Here is a tiny trained network, its code and every weight. The questions are about switching its units off for an input and a target symbol, where a switched-off unit gives its printed mean instead of its output.

import numpy as np


def w(rows, s, z=0):
    codes = np.array(rows[::2]) - 128.0
    scale = np.full(codes.shape[1], s)
    scale[-1] = z or s
    return codes * scale


def norm(h):
    return h / np.sqrt((h * h).mean(-1, keepdims=True) + 1e-5)


def f(y):
    return np.maximum(y, 0)


def softmax(a):
    e = np.exp(a - a.max(-1, keepdims=True))
    return e / e.sum(-1, keepdims=True)


def log_softmax(a):
    a = a - a.max(-1, keepdims=True)
    return a - np.log(np.exp(a).sum(-1, keepdims=True))


def net(x, mask):
    ids = ['Λαγδεζηξπσφ'.index(c) for c in x.split()]
    T = len(ids)
    res = E[ids] + P[:T]
    r = norm(res)
    for j in range(3):
        rows = slice(3 * j, 3 * j + 3)
        q, k, v = (r @ M[0][rows].T for M in (Q, K, V))
        z = softmax(np.where(np.tri(T) > 0, q @ k.T / 3**0.5, -1e9)) @ v
        o = O[0][rows]
        res = res + np.where(mask[j], z, o[:, -1]) @ o[:, :-1]
    y = f(norm(res) @ A[0][:, :-1].T + A[0][:, -1])
    res = res + np.where(mask[3:19], y, B[0][:, -1]) @ B[0][:, :-1]
    return log_softmax(norm(res)[-1] @ U[:, :-1].T + U[:, -1])


Q, K, V, O, A, B = {}, {}, {}, {}, {}, {}
E = w([
[116,112,96,138],'Λ',
[101,125,109,132],'α',
[137,167,136,255],'γ',
[137,126,166,144],'δ',
[176,96,90,103],'ε',
[183,66,162,180],'ζ',
[220,196,57,222],'η',
[93,117,100,125],'ξ',
[125,114,112,121],'π',
[113,102,114,117],'σ',
[114,97,98,132],'φ',
],0.028)
P = w([
[253,246,227,52],'0',
[14,75,108,194],'1',
[29,90,104,201],'2',
[5,74,93,217],'3',
[36,85,106,208],'4',
[33,93,116,204],'5',
[12,88,105,223],'6',
],0.0051)
Q[0] = w([
[87,194,91,96],'h0',
[137,154,215,139],'h0',
[145,141,109,113],'h0',
[129,189,108,126],'h1',
[151,161,125,52],'h1',
[148,177,180,81],'h1',
[252,201,192,155],'h2',
[10,201,41,164],'h2',
[118,171,55,5],'h2',
],0.013)
K[0] = w([
[147,142,81,93],'h0',
[181,170,202,195],'h0',
[138,112,117,100],'h0',
[144,95,115,140],'h1',
[84,78,131,149],'h1',
[77,103,68,165],'h1',
[85,120,76,221],'h2',
[133,250,160,65],'h2',
[50,127,107,26],'h2',
],0.018)
V[0] = w([
[114,131,180,144],'h0',
[76,83,147,156],'h0',
[154,161,145,149],'h0',
[172,208,165,135],'h1',
[170,142,170,87],'h1',
[150,192,137,89],'h1',
[81,62,79,51],'h2',
[153,148,40,189],'h2',
[77,254,172,139],'h2',
],0.013)
O[0] = w([
[182,47,120,179,75],'h0',
[155,156,160,95,240],'h0',
[114,36,138,140,54],'h0',
[140,150,128,102,234],'h1',
[165,161,179,103,193],'h1',
[178,122,159,149,220],'h1',
[133,56,70,205,47],'h2',
[88,32,165,58,254],'h2',
[35,254,251,157,41],'h2',
],0.0088,0.0057)
A[0] = w([
[120,125,188,145,22],'n0',
[155,115,111,150,68],'n1',
[122,108,68,117,100],'n2',
[150,77,120,126,251],'n3',
[114,177,123,143,94],'n4',
[141,139,68,119,93],'n5',
[151,146,89,121,131],'n6',
[111,143,174,119,15],'n7',
[110,151,161,110,13],'n8',
[100,158,122,143,87],'n9',
[103,203,113,153,89],'n10',
[85,90,145,90,32],'n11',
[249,89,115,123,79],'n12',
[131,117,138,190,174],'n13',
[149,114,123,131,51],'n14',
[199,193,128,122,86],'n15',
],0.02,0.0035)
B[0] = w([
[62,181,142,87,155],'n0',
[123,177,144,155,156],'n1',
[131,169,153,107,210],'n2',
[89,107,203,158,250],'n3',
[174,47,133,152,171],'n4',
[85,202,127,109,172],'n5',
[84,176,87,57,162],'n6',
[27,139,102,108,163],'n7',
[50,129,96,126,162],'n8',
[118,55,135,153,152],'n9',
[157,55,163,172,191],'n10',
[151,32,179,97,179],'n11',
[74,126,113,195,254],'n12',
[170,172,167,139,152],'n13',
[85,141,137,162,146],'n14',
[248,80,81,87,195],'n15',
],0.011,0.01)
U = w([
[110,138,135,107,99],'Λ',
[166,165,98,171,213],'α',
[108,176,209,188,77],'γ',
[224,162,172,122,221],'δ',
[116,58,19,147,162],'ε',
[103,143,100,150,99],'ζ',
[254,85,77,120,230],'η',
[112,126,119,83,75],'ξ',
[186,64,156,248,50],'π',
[151,165,64,54,255],'σ',
[157,3,161,65,58],'φ',
],0.012,0.0033)

Each question gives the input, a string of symbols that net reads in full, and the target symbol t.
The units are the heads (3 rows each of Q, K, V and O) and the neurons (one row each of A and B). Each row of codes is followed by its name. A weight is (code - 128) times the scale printed after its matrix; where a second scale follows, it is the last column's (O, A, B and U).
mask holds one flag per unit, heads first, then neurons. A switched-off unit (its flag False) gives its mean, the last column of its rows in O or B, instead of its output. The means were averaged over made-up inputs and are rounded, as every weight is.
A unit's drop is (log p(t) with every unit on - log p(t) with that unit switched off) / (log p(t) with every unit on - log p(t) with every unit switched off).
The circuit of an input: a set's keep is (log p(t) with only the set's units on - log p(t) with every unit switched off) / (log p(t) with every unit on - log p(t) with every unit switched off). Starting from the 12 units with the biggest drops (on a tie, the unit counted first), units are removed one at a time, each time the one whose removal leaves the highest keep (on an exact tie, the one counted first), for as long as the keep stays at least 0.8.
units of the circuit, in order: the units of the circuit, biggest drop first
most important unit: the unit with the biggest drop
k most important neurons: the k neurons with the biggest drops, biggest first
heads that matter: for each layer, one digit per head in row order, 1 if its drop is at least 0.15 and else 0, layers parted by /
drop of u: that unit's drop, to one decimal
input π Λ σ, target η: heads that matter	001
input α Λ Λ ξ Λ η φ, target γ: heads that matter	001
input Λ Λ δ δ, target δ: units of the circuit, in order	(h2; n15)
input Λ ζ ξ ζ δ, target π: most important unit	h0
input ζ Λ ξ Λ φ Λ, target σ: heads that matter	000
input π Λ Λ δ φ α, target η: units of the circuit, in order	(h2; n15; h1)
input π Λ Λ Λ δ, target δ: 2 most important neurons	(n15; n3)
input ξ φ φ α, target π: heads that matter	001
input ξ φ π, target π: heads that matter	001
input ξ Λ φ ζ Λ, target π: heads that matter	001
input δ Λ φ Λ, target δ: heads that matter	011
input φ α φ Λ ξ, target ε: heads that matter	001
input δ η α, target δ: 2 most important neurons	(n15; n12)
input α Λ Λ Λ ζ φ, target γ: drop of h2	0.7
input ζ Λ η ξ φ α π, target σ: drop of h2	0.3
input α δ ξ Λ ζ Λ α, target γ: drop of n10	0.1
input ξ Λ Λ φ, target π: drop of h2	1.4
